(15) [  5  -4 -10  34   3 -21   2  10   0 -15  -3 -11  -1 -26 -16  -7   6   2
   9   0   8  20  11 -35  -5  21 -22  29  14 -13]
(20) [  4   0 -42 -14 -22  12  -2  19  -3 -22  -4  -6   0  12  14  -4 -10  -7
 -19  -6  15 -13 -13  13  -7 -11  12  -3 -33  25]
(15) [-25 -25   4   2 -13  39   7 -12 -33  12  18  -2  14  32   5   5   5   2
 -14   8  31 -22 -15  26  19   4  -9 -26 -18   4]
(12) [ 18 -18  17 -14   2  -4  -9  -3   4   6   2  -2  10  23  22   6  19  12
  -3 -30   5  -1 -32 -15   2 -33  -5  -8  16   4]
(19) [-11  -9  31  27 -21 -18  21  -9   0  -7   8  10   5  -6   0   4  -6   7
 -12 -10  14  24   3  -5 -30 -16  -4   8  44   3]
(19) [ 10  -3  12   6 -14  -6  -4  -9   4 -10  10   4  -2   0  10   0  -5   5
  -7 -18   5  -8 -16   8   1 -24  13  -3  15  24]
(12) [  8   8  -3  20   8 -23  17  -1  15   5  -8  -3   3  -5  -6 -17 -19  13
  -3 -19   0   7  -3 -25 -13  -5  -1  33  20   0]
(15) [ 11  13  22  10  11 -25   6   7  20   6  -6   4   3 -16  -9   3  -4  12
   2 -20 -17  14  -6 -31 -27 -24  -6  15  34  -3]
(22) [-16  13  20   2   3 -31  21  -3  19   0  -6  13   5 -20   8  -2 -26   3
   0   4 -26  13   6  10 -38 -21  11  10  45  13]
(14) [  9   5   3   2  13 -18 -29   9   3 -15  -1  -1 -18 -40 -12  10  29 -15
  28  20 -25  13  23 -13   8  23 -10  -6   7 -12]
(19) [-12   3  35  -3  -2 -27  20 -20  11  18   2  19  -2  12  14  -6 -11   3
  -9 -13 -13   2  -1  10 -33 -27  17  -7  45  17]
(22) [  8  22  -1  49  18 -33  -3   3  -1 -17   1  -6 -28 -68 -35 -24  19   2
  29   4  -5  15  25 -37  17  29 -11  43  18  -1]
(20) [  8   2  28  27   2   9   5 -16 -13  24  12   3 -11  12 -30  -5  19   9
  -4 -18  25   4   7 -26  15  11  -9   4  -1 -20]
(14) [ -4  -8  17   4  -5 -24  21  -8  17   5  -7   6  15  13  13   1 -22   8
 -10 -11  -4  21  -1  -6 -35 -16  -1  12  39  -7]
(19) [  0  17 -27 -27  22   3  14  20   8   2 -22  -6   7  -6  10 -13  -4  10
   6   0  -8   5 -11  -7  -1 -13   2  26 -22  -2]
(14) [  0   4  12   0  18   9  25  -9  15  20  -6  -4  30  10   7  -6 -40  33
  -3 -17  -2  -7 -30   1   7 -28   2  29  14  -4]
(12) [ 14  37  -5 -25 -17  18   5  22  -1 -12  -2  13 -21  -8   2  -5  16   6
 -20 -31  12 -12 -26   6  -8 -59  32  -2 -35  44]
(12) [-10 -13  -5  26 -16  26  -9  20 -32 -10  15  -9   1  -9 -26  15  32  -5
  -6   7  30   0   1 -20   5  16 -33 -16 -20 -10]
(20) [  7  -9  -9 -20  13 -17  -5 -16  13  -2  -9  -3   0   8  28 -12  -8  -2
  14   5 -15   0   1  16  16   8  14  10   7   0]
(15) [ 33  19 -13 -19   6 -30 -18  21  39 -16 -15  -1  -1 -16  13   3 -16   3
   1 -27 -35  -4 -20 -18 -24 -39  14   8  13  23]
(12) [  9  -2   1  -5 -13  29 -21   8 -19 -10   9   0 -12  -1 -12  16  34  -9
   1   5  17   1   4   1  23   8  -5 -21 -33  -9]
(14) [-10   2  18   3  -4   8   0  11 -18 -11   7   4  -4 -26  -5   9  34   2
   7   6   7  11  -3  -3   0 -13 -11  -6   4   4]
(20) [ -1  -2  32  12 -19 -29   0 -21   9  -7  14  16 -10  -5  12   0  -9  -4
  -7 -13 -10  -5  -1  18 -20 -24  22 -14  46  34]
(22) [ 11  -3 -15 -16  16   7   9  12  -2  -8 -17 -12   9  -5  14  -9  20  16
  13  -4  14  24 -14 -18  21  -5 -11  35 -18 -20]
(14) [ -5   6   0   8 -13  19  24   3  -7  -2   4   0  11   5   1  -7 -15  20
 -19 -20  26  -7 -27   4  -2 -33   6  16  -7  19]
(22) [  5  30 -39 -39  13   4 -10   9  17  10 -19   5 -19  11  -4  -8 -19 -23
   2  21 -30 -14  28  21  -2  25  27 -11 -46  -2]
(22) [-27 -13   2  18   4 -39  50 -10  -3  46  -6   6   6  58   1 -33  -9   1
 -31 -26  18   1   4 -35 -66  -1 -13   4  39   2]
(14) [ 24   5 -31  -3  15 -20 -24  -9  18  -3  -6  -9 -16   0   1 -17 -13 -12
  14   1 -20 -19  12  -1  23  30  15   7 -12   5]
(15) [-12   1  -7   9  12 -17   4  12  11   1  -4  -6  16 -16  -2   1 -23   3
   3   5 -23 -10  -7  -9 -25  -5 -13   3  25   9]
(14) [ -2   1  -4   5  -9 -18  12   2   7  -4  -5   4  -2   4   4  -6  -8  -3
  -9  -6   2  12   6  -6 -25  -4   3   8  13   4]
(14) [  0   0   7 -31   0  -9   0  -6   8  28  -7  14  -9  46   8   3   7 -16
 -14  -7 -12  -2  12   1 -31  -3  11 -34  -1  -5]
(20) [ -5  10 -36  14  -8 -14   6   5   1 -35  -2  -7  -8 -36  10 -23 -19  -2
   5   8   2  -9  -1  18   9   3  17  29  -5  36]
(15) [  3   1  20  26   1 -22   0 -18   0  -2   3   6 -20 -19 -18  -5  14  -9
  15  12   1  29  39 -11   6  36  -3  14  20 -25]
(15) [  2  -2  25  -2  24 -27   2 -21  31  41  -6   6  14  29  -4   5 -36   1
   1  -4 -38  -4  11 -10 -27   9  -2 -10  41 -23]
(20) [  9 -16 -30  -1   8  -3  -3  -2  -3 -10 -11 -15   1   5   9 -12   7  -3
  13  10  13  16  11  -9  25  36 -10  25 -18 -25]
(14) [ -8  -5  15  -1   6  -9   7   0   7   8  -5   3  10   0  -1  10  -4   0
   3   9 -11  19  10  -7 -19   3 -11  -1  21 -20]
(22) [ 18 -21  -8  -1   7   2  -7   7  -1   6 -10 -13  10  23  -2   6  20   3
   3  -9  16  23   1 -38   6  19 -28   9  -9 -42]
(22) [  7   8 -30 -24 -11  66 -23   8 -29   3  12  -6 -13  24 -10   4  19  -7
 -11   3  27 -43 -14  27  51   7  13 -32 -85  11]
(15) [ -9  12  -6  -2  17  34  -3  -4  -8  34   8  -3   5  19 -22  -2 -19   3
  -5   5  -6 -45  -8  12  21  11   1 -20 -31   2]
(19) [ -6 -10  -5  18  -9  10  -8  -1 -12 -13   9  -6   1 -13 -10   7   2  -6
   5  17  10   3  11   5  15  25 -11  -2  -7  -9]
(22) [ 15   9 -15   6  11 -37 -27  -5  26  -7  -6  -1 -18 -18  -9  -2 -18 -23
  17  16 -41  -4  34  -2  -6  37   9  -4  14  -3]
(22) [  1 -21  24   5 -17  -1 -17 -11   4 -15  17   1  15  -3  18  22 -13   2
  -3  -3  -8 -12 -21  23   2 -22   3 -23  31  20]
(19) [ -2  -6   8  16 -12   3   8 -17  -6  14   9   4  -3  26  -9  -5  -9  -2
 -15  -9  17  -7   7   1  -3  10   3  -7   1  -2]
(15) [-28 -37 -27  22   9 -29 -18 -21   7   3   8 -14  17  10   7   0 -49 -28
  12  47 -36 -29  30  28  -6  70 -14 -25  32  -4]
(19) [ -2  12 -20   0   2   4  -8   5  -8 -11  -1  -2 -17 -20  -8  -9   9 -11
  10  17  -2  -5  16   9  17  22   7   3 -24   5]
(15) [  3  11  16  44  23 -39   9  -8  12  11  -7  -1 -12 -33 -39 -11  -1  -1
  21  10 -14  34  44 -44 -10  46 -21  35  35 -41]
(22) [  3  -2  -8 -25  -1  27  -4   8  -6 -18   4  -7  17  -9  32   1  -2  20
   1 -11   5 -26 -52  29  30 -49  13   3 -16  38]
(12) [ 23  -5  -5   2  20 -33 -15 -16  19   0 -10  -6 -12  -4   4 -12   3  -7
  24   4 -18  17  24 -15  17  35   2  20  14 -24]
(19) [-26 -11 -15  17  -7  29   4   3 -25 -15   7  -9   9 -19 -13   6  -3  -5
   8  40  16   5  17  19  23  39 -17   4 -22 -17]
(19) [ 10  -6  22   3 -35  34  13   3 -10  -9  15   3  17  21  10  13  -1  28
 -34 -44  43  -6 -52   4   0 -67   6  -1  -5  26]
(19) [  8  -1 -23 -20  24  -8  -6  13  17  -5 -17 -13  16  -9  17  -3 -11   7
  16   5 -22   1 -12  -7   6  -2  -6  18  -2  -7]
(14) [  6  -6  16   7 -25 -14  12  -8  -1 -15   8   8  -3   5  22  -8   5  11
 -17 -33  21   3 -25   3 -13 -44  16   7  25  35]
(20) [ 17 -10   1  -3  26 -24  -2 -12  11   3 -18  -7  -4  -4   6 -11  19   1
  29  10  -5  42  26 -25  21  38 -12  35   9 -49]
(14) [  2  64  17 -10 -31  46  14  55 -35 -17  12  23 -38 -43 -32   2  71  15
 -30 -46  41  -9 -41 -20 -19 -98  17 -12 -52  64]
(22) [  9  23 -10  32  15   1  -2  11 -15 -19   4 -10 -22 -60 -28 -22  28  11
  24  -2  13   0   0 -25  39   9  -7  40 -14   9]
(12) [-11  -6 -16  -8  -7  16 -14  -8  -1  15  10   0   5  33  -2   8 -30 -17
 -15  12 -12 -42   2  30  -3  16  10 -42 -17  13]
(15) [-35  29 -17  16  35  -7   2  -3   0  16  -3   0 -13 -44 -36 -14 -28 -19
  28  59 -45 -19  50  19   7  64   0   2  -6  -9]
(20) [-15   3   4  20 -15   1  16  11 -12   4  -1   6  -7   1 -28   7  12 -11
 -13  10  17  28  31 -22 -33  22 -19  -3  -3 -25]
(12) [ 12   1   7 -28  -2  13 -23 -23  15  14   5   8  -4  30   9  12 -24 -12
  -2   7 -23 -25   6  39  19   7  29 -33 -15   1]
(12) [ 11   2   5 -21 -11  27 -10  13 -19 -14   2   3 -12  -5   5  10  49   1
   2  -5  23  14  -9  -1  21 -18   0  -8 -33  -3]
(19) [-10  -8  31  14  -1 -18  14  -8   3  25   0  10   3  20 -14   8   4  -4
  -9  -3   0  23  21 -24 -38   9 -17 -10  33 -28]
(12) [ 11  23 -13  33  -2 -12   1  13   0 -16  -2  -3 -21 -38 -33 -12   7  -2
   5  -2   8  14  21 -30   0  19  -5  29  -8  -4]
(20) [ 48  10   3  -1 -11 -18  -6  -1  14 -13  -8   2 -25   7   3 -13  27   7
  -6 -46  23  26  -5 -35   7 -21  15  28  -7  -2]
(12) [  2 -20  27  18  -3   8 -13 -11  -4   4  13  -3  12   2 -10  21   3   3
   4   4   3   6   1  -6  11  12 -19 -12  18 -23]
(20) [  3 -12 -10   2 -22   7  -5   7  -6 -11   4  -2   2  16   3   9   4  -6
 -16  -7  18   1  -4  -3 -11  -3  -5 -13  -9   3]
(20) [ 17  -8  16  18 -13   6 -27   3   1 -27  23  -7  11 -29   8  15  -2  17
   1 -24  -1 -31 -48   5  21 -46   1  -9  21  44]
[-20 -19  -6  -3  17  -5  11 -22   3  12  -9  -5  15  13  10  -4 -25  -6
  15  37 -11  14  28  20  10  48  -7  10   8 -36] => (12)
[  4  -3  13 -18  12 -30   7 -13  20  20 -10   8   1  25  18  -6  -8  -1
  -2 -12 -20   6   2  -4 -25 -11   9  -3  29  -3] => (14)
[ 13  -6  14  -1   0 -32 -13  -6  23   0  -6   5  -2   4   3  12  -6 -12
   5   1 -24  20  20 -11 -24  10  -1  -8  31 -18] => (14)
[-22   6  12   6  -6   3  27  -3 -10  13   6   9   3   8   0 -10  -6   8
 -16  -9  12  -9 -11   7 -21 -24   5  -2  10  21] => (22)
[ 23 -25   9   7  -7 -13 -43 -10  14 -33  12 -10   8 -25  19  22  -5  -3
  21   5 -21  -5 -11  14  29   2  -1 -10  28   7] => (22)
[-18  18   7  -2  -6  15  10   7 -19   2   3  12 -17 -14 -17   0  22  -9
  -2  16   8   7  19   8  -5   5   3 -10 -18   1] => (19)
[ 21   9   6   7   9  26 -12  21  -8 -23  -5 -11   2 -46 -19  15  33  18
  24   4  15  33  -5 -27  40   1 -22  32 -24 -34] => (22)
[ -1  -6  -6  -5  16 -56   8 -15  27 -13 -18   1  -2 -17  30 -19 -17  -6
  22  14 -30  27  21   6 -13  16  11  31  44  -3] => (22)
[-10 -26 -27  17  -1 -14 -13  10   6 -10   7 -18  28   1  11   5 -33  -3
  -4   4 -15 -33 -22  -1 -16   4 -19 -13  24  22] => (15)
[  8   8  -9 -11   8 -24  -9   1   7   0  -6   4 -21  -2   5 -12  16 -14
   7  -2 -15  -2  12  -6  -8   5  10  -5   2  10] => (14)
[ -4 -29  -5  32   8 -28  -8 -13  -2 -27   1 -16   7 -35   8  -5   3  -2
  32  28  -2  26  20  -5  25  46 -22  30  33 -22] => (20)
[  9  -6  35 -17  34 -21 -11 -15  24  23  -8   2  13   0  11  12  -2   7
  24   3 -41  10   0  -8   3  -3  -6  -3  39 -26] => (14)
[ 11   9 -15  27 -13  17  -3   8  -5   5   8  -6  -5   9 -34  -1 -11   0
 -19 -15  20 -17   1 -19   1  11  -5  -1 -26   0] => (12)
[  6  16  26   2  16 -23  32  -2  25   8 -11   5  18 -13  14 -14 -25  35
  -2 -34  -9  11 -33 -16 -20 -57   9  43  44  15] => (14)
[-14 -18  15  11   1  11  11  -6 -17  32  -1   2   3  37 -27  12  22 -11
  -6  16  21  31  38 -27 -14  49 -34 -14  -6 -63] => (20)
[  5  -1 -31  23  10 -25   5   1  10   9  -6 -12   0  12 -11 -23 -23  -3
  -6 -11  -1 -13   6 -26 -14  24  -7  18   5   1] => (12)
[ -5  11  -9   4   3 -13   2   8   7 -19  -4  -1  -1 -35   4  -6 -10   1
  10  10 -15   2   1   7  -4  -6   6  16  10  17] => (20)
[ 21  36  -5 -11  29 -14   2   9  24  10 -14   0  -9 -20  -6 -18 -10  16
  10 -23 -25 -12 -15 -19   4 -27  16  27  -2  14] => (14)
[  1  -8  21 -14  31 -21   1 -13  13  20 -16   2   3   3   4   3  12  -2
  26  19 -24  35  27 -14   1  29 -14  10  23 -50] => (20)
[ 22  -5  -4  -5   2 -11 -18   3  15 -12  -2  -7   4  -4  13   4  -2   5
   5 -16 -10  -6 -19  -8   7 -16   2   3   8   9] => (19)
[-18   1 -31  -1  -3  39   7   7 -27   6   4  -7   1  14 -12  -7   0  -4
  -9  16  24 -23   1  16  21  22  -3  -8 -51   1] => (14)
[  8   6 -10 -27  15 -10  -1   6  18 -25 -17  -5  10 -31  33  -4  -8  11
  23   8 -21  14 -15  17  17 -20  13  30   5   7] => (22)
[ 14  18   1  -9  -3   3 -12  11   3  -1   0   6 -17  -4 -10   4  15  -6
  -4 -11  -4  -5   0  -8  -4 -12   9 -12 -15   9] => (14)
[  2 -16 -10 -12  10 -33   6  -1  21  10 -12  -5  17  28  27  -8 -20   2
  -6 -16 -16  -4 -15 -11 -31 -13  -3   2  31   6] => (22)
[ -8   9 -31  43 -30  19 -31  39 -48 -73  20 -11 -38 -96 -36   6  67 -23
  22  36  31  12  25  -6  35  36 -22   2 -41  20] => (14)
[ 20  23  13   4  -9   9  -2   7  -8 -15   2   7 -25 -25 -14  -3  35   6
   3 -17  20  18   1 -14  18 -17  10  16 -19   3] => (15)
[ -3   8   7  23  13  11   2  -7 -10   6  10  -5   0 -20 -18  -9  -2  13
  10   0   4 -18  -8  -2  29   4  -4  13  -1   6] => (20)
[ 17 -23  26  -5 -26  21 -39 -13 -10  -7  22   5  -5  20   2  33  24 -13
  -5  -3   8  -7  -2  15  20   0   1 -49  -5  -4] => (14)
[ 42  20  -4   2 -13 -24 -38   6  21 -37   2   3 -32 -39   0   2  12 -10
  10 -18 -17   0   2  -6  11 -15  25   3   2  28] => (15)
